Below is a small trained network, with its code and all its weights. Each question gives an input and a class and asks what happens when units are switched off, that is, made to give their printed mean instead of their output.

import numpy as np


def w(rows, s, z=0):
    codes = np.array(rows[::2]) - 128.0
    scale = np.full(codes.shape[1], s)
    scale[-1] = z or s
    return codes * scale


def norm(h):
    return h / np.sqrt((h * h).mean(-1, keepdims=True) + 1e-5)


def f(y):
    return y / 2 * (1 + np.tanh(0.7978845608 * (y + 0.044715 * y**3)))


def log_softmax(a):
    a = a - a.max(-1, keepdims=True)
    return a - np.log(np.exp(a).sum(-1, keepdims=True))


def net(x, mask):
    res = np.array(x, float).reshape(1, 3) / 4 @ E
    u = 0
    for l in range(2):
        y = f(norm(res) @ A[l][:, :-1].T + A[l][:, -1])
        res = res + np.where(mask[u : u + 11], y, B[l][:, -1]) @ B[l][:, :-1]
        u += 11
    return log_softmax(norm(res)[-1] @ U[:, :-1].T + U[:, -1])


A, B = {}, {}
E = w([
[234,120,1,136,98,96],'x0',
[83,82,143,158,24,129],'x1',
[106,126,111,249,152,142],'x2',
],0.008)
A[0] = w([
[131,145,97,126,108,122,87],'0.n1',
[115,119,121,223,99,136,91],'0.n2',
[80,117,192,135,103,126,27],'0.n3',
[130,121,132,79,95,140,77],'0.n4',
[125,123,134,68,67,124,66],'0.n5',
[153,108,75,145,54,122,60],'0.n6',
[107,103,147,156,5,123,2],'0.n7',
[146,117,133,128,189,116,16],'0.n8',
[116,105,131,182,155,118,72],'0.n9',
[127,102,141,76,115,121,70],'0.n10',
[132,127,120,114,180,129,50],'0.n11',
],0.025,0.0037)
B[0] = w([
[151,114,129,168,143,148,156],'0.n1',
[126,188,162,152,90,44,227],'0.n2',
[163,4,148,142,111,153,228],'0.n3',
[137,172,142,153,97,98,185],'0.n4',
[143,197,138,174,95,81,216],'0.n5',
[163,31,140,145,109,171,234],'0.n6',
[47,182,56,58,208,164,251],'0.n7',
[76,150,62,119,118,165,157],'0.n8',
[157,182,153,150,94,112,177],'0.n9',
[128,163,150,155,96,86,183],'0.n10',
[77,132,84,108,152,139,156],'0.n11',
],0.031,0.013)
A[1] = w([
[121,42,173,146,123,156,133],'1.n1',
[168,145,155,86,144,73,73],'1.n2',
[162,193,200,131,117,44,31],'1.n3',
[58,127,242,135,154,154,110],'1.n4',
[123,254,189,154,87,69,21],'1.n5',
[119,165,99,70,173,156,96],'1.n6',
[168,43,230,104,170,171,113],'1.n7',
[134,44,132,166,129,131,73],'1.n8',
[201,26,157,124,152,187,182],'1.n9',
[47,191,102,72,215,199,44],'1.n10',
[149,165,157,129,110,81,4],'1.n11',
],0.018,0.0019)
B[1] = w([
[169,56,119,142,158,145,175],'1.n1',
[137,181,89,142,95,132,138],'1.n2',
[120,222,164,188,121,90,211],'1.n3',
[167,43,110,183,123,156,151],'1.n4',
[160,157,237,180,111,92,249],'1.n5',
[67,132,61,112,141,128,160],'1.n6',
[245,158,6,104,101,160,167],'1.n7',
[173,94,131,109,137,168,172],'1.n8',
[237,105,128,96,177,175,186],'1.n9',
[13,92,105,29,147,122,208],'1.n10',
[124,194,139,143,101,138,171],'1.n11',
],0.023,0.018)
U = w([
[144,237,200,171,71,82,164],'0',
[19,134,66,27,150,152,9],'1',
[252,58,101,111,127,194,243],'2',
],0.012,0.00015)

Each question gives the input, the list of numbers given to net, and the class t.
The units are the neurons (one row each of A and B). Each row of codes is followed by its name. A weight is (code - 128) times the scale printed after its matrix; where a second scale follows, it is the last column's (A, B and U).
mask holds one flag per neuron, layer by layer. A switched-off neuron (its flag False) gives its mean, the last column of its row in B, instead of its output. The means were averaged over made-up inputs and are rounded, as every weight is.
A unit's drop is (log p(t) with every unit on - log p(t) with that unit switched off) / (log p(t) with every unit on - log p(t) with every unit switched off).
The circuit of an input: a set's keep is (log p(t) with only the set's units on - log p(t) with every unit switched off) / (log p(t) with every unit on - log p(t) with every unit switched off). Starting from the 12 units with the biggest drops (on a tie, the unit counted first), units are removed one at a time, each time the one whose removal leaves the highest keep (on an exact tie, the one counted first), for as long as the keep stays at least 0.8.
circuit, biggest first: the units of the circuit, biggest drop first
most important unit: the unit with the biggest drop
k most important neurons: the k neurons with the biggest drops, biggest first
top k neurons in layer l: the k neurons of layer l with the biggest drops, biggest first
drop of u: that unit's drop, to one decimal
input [-7,-2,6], class 2: 2 most important neurons	(0.n3; 0.n5)
input [8,-7,-1], class 2: 3 most important neurons	(0.n7; 1.n9; 0.n1)
input [-7,4,2], class 2: most important unit	0.n3
input [7,-7,3], class 1: top 3 neurons in layer 0	(0.n3; 0.n8; 0.n11)
input [5,-8,7], class 1: 2 most important neurons	(0.n8; 0.n5)
input [7,8,-6], class 1: 3 most important neurons	(0.n7; 0.n2; 0.n3)
input [-7,6,5], class 2: 2 most important neurons	(0.n3; 0.n5)
input [6,8,4], class 1: 2 most important neurons	(0.n7; 0.n3)
input [-7,1,-5], class 2: 2 most important neurons	(0.n3; 0.n2)
input [-6,7,-5], class 1: 3 most important neurons	(0.n7; 0.n2; 0.n6)
input [-2,4,-3], class 1: top 2 neurons in layer 0	(0.n7; 0.n2)
input [5,6,3], class 1: top 2 neurons in layer 0	(0.n7; 0.n3)
input [-8,-6,-4], class 2: drop of 0.n7	1.0
input [-5,2,-2], class 2: circuit, biggest first	(0.n3)
input [-6,3,0], class 2: drop of 0.n3	1.0
input [3,0,-1], class 2: drop of 1.n5	0.0
